Below are the code and all the weights of a small trained network. Each question names an input and a target symbol and asks about switching units off, where a switched-off unit gives its printed mean instead of its output.

import numpy as np


def w(rows, s, z=0):
    codes = np.array(rows[::2]) - 128.0
    scale = np.full(codes.shape[1], s)
    scale[-1] = z or s
    return codes * scale


def norm(h):
    return h / np.sqrt((h * h).mean(-1, keepdims=True) + 1e-5)


def f(y):
    return np.maximum(y, 0)


def softmax(a):
    e = np.exp(a - a.max(-1, keepdims=True))
    return e / e.sum(-1, keepdims=True)


def log_softmax(a):
    a = a - a.max(-1, keepdims=True)
    return a - np.log(np.exp(a).sum(-1, keepdims=True))


def net(x, mask):
    ids = ['ΛΞΠΣΦαβγδεζημτψ'.index(c) for c in x.split()]
    T = len(ids)
    res = E[ids] + P[:T]
    q, k, v = (norm(res) @ M[0].T for M in (Q, K, V))
    z = softmax(np.where(np.tri(T) > 0, q @ k.T / 3**0.5, -1e9)) @ v
    res = res + np.where(mask[0], z, O[0][:, -1]) @ O[0][:, :-1]
    y = f(norm(res) @ A[0][:, :-1].T + A[0][:, -1])
    res = res + np.where(mask[1:13], y, B[0][:, -1]) @ B[0][:, :-1]
    return log_softmax(norm(res)[-1] @ U[:, :-1].T + U[:, -1])


Q, K, V, O, A, B = {}, {}, {}, {}, {}, {}
E = w([
[176,156,190,150,136,156,175,99,126,111,75,58],'Λ',
[79,95,163,156,130,180,202,70,122,223,83,144],'Ξ',
[115,109,181,226,127,116,119,89,77,175,99,143],'Π',
[141,104,143,65,96,115,169,166,135,161,196,208],'Σ',
[99,106,84,92,68,63,92,134,94,79,104,87],'Φ',
[125,49,120,144,126,144,140,153,138,153,121,130],'α',
[120,173,163,58,150,99,122,95,101,111,95,77],'β',
[171,146,112,94,69,79,121,188,78,124,119,185],'γ',
[129,99,94,164,100,118,197,158,95,126,23,117],'δ',
[186,177,166,34,104,134,176,131,154,145,96,185],'ε',
[158,123,253,156,59,133,182,171,135,87,82,121],'ζ',
[178,86,129,156,96,214,196,149,142,125,152,120],'η',
[68,131,187,73,129,72,203,127,124,119,98,99],'μ',
[107,87,97,63,125,88,114,150,118,166,108,170],'τ',
[124,134,151,33,126,154,158,151,113,56,141,125],'ψ',
],0.014)
P = w([
[94,173,87,190,162,148,98,191,125,137,99,95],'0',
[47,149,102,60,76,148,210,179,92,124,113,47],'1',
[126,151,74,181,144,68,160,66,150,75,78,174],'2',
[79,152,120,27,61,141,225,179,112,141,113,72],'3',
[178,131,126,164,156,35,163,44,145,79,100,216],'4',
[76,148,100,32,50,148,204,155,119,133,107,53],'5',
[188,100,156,143,129,31,169,2,103,78,102,240],'6',
[80,154,111,63,63,149,209,191,93,123,108,72],'7',
],0.0093)
Q[0] = w([
[86,98,126,97,128,120,77,241,147,175,168,89],'H1',
[123,150,141,135,135,57,123,59,134,74,84,176],'H1',
[222,159,109,225,201,32,92,20,234,66,150,254],'H1',
],0.0092)
K[0] = w([
[89,152,78,93,147,95,33,197,199,160,199,83],'H1',
[146,99,192,91,120,9,131,28,42,118,97,184],'H1',
[205,2,148,60,40,92,207,6,38,115,129,166],'H1',
],0.0069)
V[0] = w([
[197,242,169,127,158,162,104,71,108,81,67,46],'H1',
[153,52,76,187,113,117,119,122,117,86,142,54],'H1',
[60,128,132,75,178,1,66,107,97,144,105,112],'H1',
],0.0095)
O[0] = w([
[117,206,125,145,153,179,122,89,8,71,106,144,63],'H1',
[200,53,143,134,134,67,88,168,37,88,159,81,2],'H1',
[127,153,189,65,93,168,57,122,81,223,53,62,165],'H1',
],0.015,0.0038)
A[0] = w([
[67,146,122,134,159,129,222,92,147,63,156,211,139],'N1',
[14,198,111,123,143,181,113,52,41,58,123,188,19],'N2',
[202,71,116,146,168,13,183,146,93,61,175,90,158],'N3',
[119,114,126,61,116,133,176,163,50,64,62,119,175],'N4',
[99,136,130,76,50,99,190,196,158,107,118,76,64],'N5',
[114,62,161,153,146,73,69,185,213,191,125,61,239],'N6',
[183,110,164,193,108,72,47,123,132,144,150,199,207],'N7',
[59,173,135,104,58,208,194,153,97,185,38,139,220],'N8',
[154,146,190,95,139,217,53,137,13,161,114,130,5],'N9',
[97,145,167,90,52,150,94,152,215,254,122,36,108],'N10',
[69,94,135,133,126,80,152,127,210,196,118,138,130],'N11',
[197,167,132,218,111,26,75,148,90,160,54,173,55],'N12',
],0.0095,0.0031)
B[0] = w([
[112,45,110,122,31,129,28,123,119,105,46,96,210],'N1',
[246,144,218,114,150,129,147,166,196,175,128,115,220],'N2',
[82,125,115,87,206,139,205,135,130,156,23,145,188],'N3',
[80,58,207,174,103,162,126,137,200,169,193,167,193],'N4',
[151,127,86,233,185,174,82,21,70,186,134,179,182],'N5',
[223,181,161,86,119,144,170,19,107,117,120,144,215],'N6',
[81,64,118,1,166,87,80,73,219,132,180,164,154],'N7',
[131,74,99,84,245,116,76,111,140,60,177,104,252],'N8',
[60,150,121,130,30,37,184,52,164,114,185,125,187],'N9',
[133,175,125,210,137,67,92,247,120,101,85,194,238],'N10',
[162,124,161,172,122,131,103,61,90,166,145,111,212],'N11',
[124,35,164,142,176,192,150,124,138,150,175,214,151],'N12',
],0.0099,0.015)
U = w([
[192,166,162,192,120,154,185,91,52,67,141,154,128],'Λ',
[121,74,54,173,105,176,72,36,92,130,90,82,101],'Ξ',
[49,99,172,177,171,122,161,49,138,130,253,138,10],'Π',
[125,190,121,211,77,103,198,101,220,153,148,140,161],'Σ',
[131,97,132,101,24,63,134,150,63,122,141,87,205],'Φ',
[224,102,86,67,190,77,206,54,94,147,119,45,104],'α',
[94,216,97,81,131,181,173,44,71,161,142,80,255],'β',
[166,126,102,176,232,151,66,124,58,129,182,188,68],'γ',
[50,99,161,125,174,198,189,163,91,213,71,173,109],'δ',
[110,188,54,58,141,214,126,79,171,105,70,154,142],'ε',
[124,98,181,144,43,143,169,177,128,75,6,157,51],'ζ',
[110,151,38,115,123,46,171,130,135,16,140,116,250],'η',
[12,185,136,140,174,59,115,142,164,108,87,113,120],'μ',
[206,143,121,127,137,137,107,205,81,199,25,91,156],'τ',
[188,77,180,128,170,155,98,173,187,97,197,47,89],'ψ',
],0.0066,0.0047)

Each question gives the input, a string of symbols that net reads in full, and the target symbol t.
The units are the heads (3 rows each of Q, K, V and O) and the neurons (one row each of A and B). Each row of codes is followed by its name. A weight is (code - 128) times the scale printed after its matrix; where a second scale follows, it is the last column's (O, A, B and U).
mask holds one flag per unit, heads first, then neurons. A switched-off unit (its flag False) gives its mean, the last column of its rows in O or B, instead of its output. The means were averaged over made-up inputs and are rounded, as every weight is.
A unit's drop is (log p(t) with every unit on - log p(t) with that unit switched off) / (log p(t) with every unit on - log p(t) with every unit switched off).
The circuit of an input: a set's keep is (log p(t) with only the set's units on - log p(t) with every unit switched off) / (log p(t) with every unit on - log p(t) with every unit switched off). Starting from the 12 units with the biggest drops (on a tie, the unit counted first), units are removed one at a time, each time the one whose removal leaves the highest keep (on an exact tie, the one counted first), for as long as the keep stays at least 0.8.
units of the circuit, in order: the units of the circuit, biggest drop first
k most important neurons: the k neurons with the biggest drops, biggest first
drop when u is switched off: that unit's drop, to one decimal
input β α γ Σ μ, target μ: 3 most important neurons -> (N10; N8; N9)
input Φ α Σ ζ, target Φ: units of the circuit, in order -> (H1; N9)
input τ α ζ ε, target τ: units of the circuit, in order -> (H1; N10)
input ζ Σ η δ Λ δ δ, target δ: units of the circuit, in order -> (H1; N3; N8; N12)
input Ξ ψ τ τ, target Ξ: most important neuron -> (N1)
input Ξ ζ α γ Π, target Π: 2 most important neurons -> (N12; N9)
input μ ψ β Σ, target μ: 2 most important neurons -> (N10; N9)
input ε δ Σ Ξ η Φ Π ψ, target ε: 2 most important neurons -> (N1; N10)
input γ Σ η α η Ξ Σ δ, target γ: units of the circuit, in order -> (N8; N5)
input ε Σ τ μ τ ζ, target ε: units of the circuit, in order -> (H1; N1)
input ψ η ζ Σ, target ψ: 2 most important neurons -> (N2; N8)
input ζ α μ ψ, target ζ: 2 most important neurons -> (N1; N8)
input γ Π ε ψ ψ γ η Π, target γ: units of the circuit, in order -> (N8; N10; N9)
input Λ τ α η α ψ, target Λ: most important neuron -> (N2)
input μ β ψ δ ε ψ, target μ: 2 most important neurons -> (N10; N9)
input ζ Σ Φ η ζ ε Φ ε, target ζ: 2 most important neurons -> (N1; N8)
input Σ ε β α Ξ, target Ξ: 2 most important neurons -> (N1; N2)
input η η Π ψ ψ, target ψ: 3 most important neurons -> (N2; N8; N6)
input Ξ α ψ β Σ Σ γ μ, target Ξ: 2 most important neurons -> (N1; N5)
input η β μ Σ, target η: drop when H1 is switched off -> 1.1
input ζ Λ Ξ Φ Ξ Ξ, target ζ: drop when N6 is switched off -> 0.1
input α Π γ α Ξ ψ Π α, target α: drop when N6 is switched off -> 0.2
